Below is a small trained network, with its code and all its weights. Each question gives an input and a class and asks what happens when units are switched off, that is, made to give their printed mean instead of their output.

import numpy as np


def w(rows, s, z=0):
    codes = np.array(rows[::2]) - 128.0
    scale = np.full(codes.shape[1], s)
    scale[-1] = z or s
    return codes * scale


def f(y):
    return y / 2 * (1 + np.tanh(0.7978845608 * (y + 0.044715 * y**3)))


def log_softmax(a):
    a = a - a.max(-1, keepdims=True)
    return a - np.log(np.exp(a).sum(-1, keepdims=True))


def net(x, mask):
    res = np.array(x, float).reshape(1, 4) / 4 @ E
    y = f(res @ A[0][:, :-1].T + A[0][:, -1])
    res = res + np.where(mask, y, B[0][:, -1]) @ B[0][:, :-1]
    return log_softmax(res[-1] @ U[:, :-1].T + U[:, -1])


A, B = {}, {}
E = w([
[1,72,195],'x0',
[42,236,12],'x1',
[123,16,6],'x2',
[130,127,126],'x3',
],0.0064)
A[0] = w([
[188,58,189,75],'n0',
[197,71,186,26],'n1',
[254,137,102,154],'n2',
[197,73,181,45],'n3',
[55,201,56,63],'n4',
[34,91,175,196],'n5',
[137,202,185,150],'n6',
[115,198,195,166],'n7',
[250,146,91,164],'n8',
[127,75,69,80],'n9',
[132,31,207,87],'n10',
[127,55,57,78],'n11',
[130,51,30,170],'n12',
[204,198,128,86],'n13',
[139,202,195,105],'n14',
[115,69,71,116],'n15',
[83,207,47,80],'n16',
[125,173,171,248],'n17',
[28,82,168,249],'n18',
[58,87,158,188],'n19',
[10,60,172,156],'n20',
[117,72,70,87],'n21',
[200,72,182,69],'n22',
[209,133,59,197],'n23',
[130,212,185,133],'n24',
[136,72,62,182],'n25',
],0.0078,0.0012)
B[0] = w([
[29,147,89,230],'n0',
[25,137,84,217],'n1',
[116,229,178,232],'n2',
[9,147,80,214],'n3',
[21,113,144,244],'n4',
[197,192,158,215],'n5',
[148,49,189,198],'n6',
[141,43,207,204],'n7',
[128,237,194,235],'n8',
[144,86,225,180],'n9',
[78,187,119,244],'n10',
[134,89,230,207],'n11',
[129,119,196,253],'n12',
[152,139,219,195],'n13',
[114,49,200,201],'n14',
[156,84,233,189],'n15',
[16,121,151,244],'n16',
[148,70,129,180],'n17',
[203,218,156,231],'n18',
[161,217,145,190],'n19',
[197,255,200,246],'n20',
[143,83,231,183],'n21',
[9,150,88,221],'n22',
[141,172,225,219],'n23',
[127,42,194,204],'n24',
[142,111,218,204],'n25',
],0.0059,0.004)
U = w([
[31,135,107,83],'0',
[155,129,129,248],'1',
[190,208,146,65],'2',
[162,24,170,90],'3',
[201,99,45,162],'4',
[199,50,9,3],'5',
],0.012,0.0082)

Each question gives the input, the list of numbers given to net, and the class t.
The units are the neurons (one row each of A and B). Each row of codes is followed by its name. A weight is (code - 128) times the scale printed after its matrix; where a second scale follows, it is the last column's (A, B and U).
mask holds one flag per neuron, in row order. A switched-off neuron (its flag False) gives its mean, the last column of its row in B, instead of its output. The means were averaged over made-up inputs and are rounded, as every weight is.
A unit's drop is (log p(t) with every unit on - log p(t) with that unit switched off) / (log p(t) with every unit on - log p(t) with every unit switched off).
The circuit of an input: a set's keep is (log p(t) with only the set's units on - log p(t) with every unit switched off) / (log p(t) with every unit on - log p(t) with every unit switched off). Starting from the 12 units with the biggest drops (on a tie, the unit counted first), units are removed one at a time, each time the one whose removal leaves the highest keep (on an exact tie, the one counted first), for as long as the keep stays at least 0.8.
units of the circuit, in order: the units of the circuit, biggest drop first
most important unit: the unit with the biggest drop
top k neurons: the k neurons with the biggest drops, biggest first
drop of u: that unit's drop, to one decimal
input [-6,1,5,1], class 2: most important unit	n8
input [8,-7,6,4], class 2: units of the circuit, in order	(n20, n18)
input [6,-3,-8,4], class 3: top 4 neurons	(n7, n14, n24, n6)
input [8,1,-8,5], class 2: top 2 neurons	(n20, n18)
input [-8,-7,6,3], class 2: top 3 neurons	(n8, n2, n23)
input [7,4,-3,6], class 2: top 3 neurons	(n20, n18, n5)
input [-7,8,-1,-2], class 0: top 2 neurons	(n16, n4)
input [7,1,-6,-1], class 2: top 4 neurons	(n20, n18, n5, n19)
input [-3,-6,5,-4], class 0: drop of n0	0.1
input [4,-3,1,1], class 2: drop of n16	0.1
input [2,-8,-8,3], class 0: drop of n1	0.2
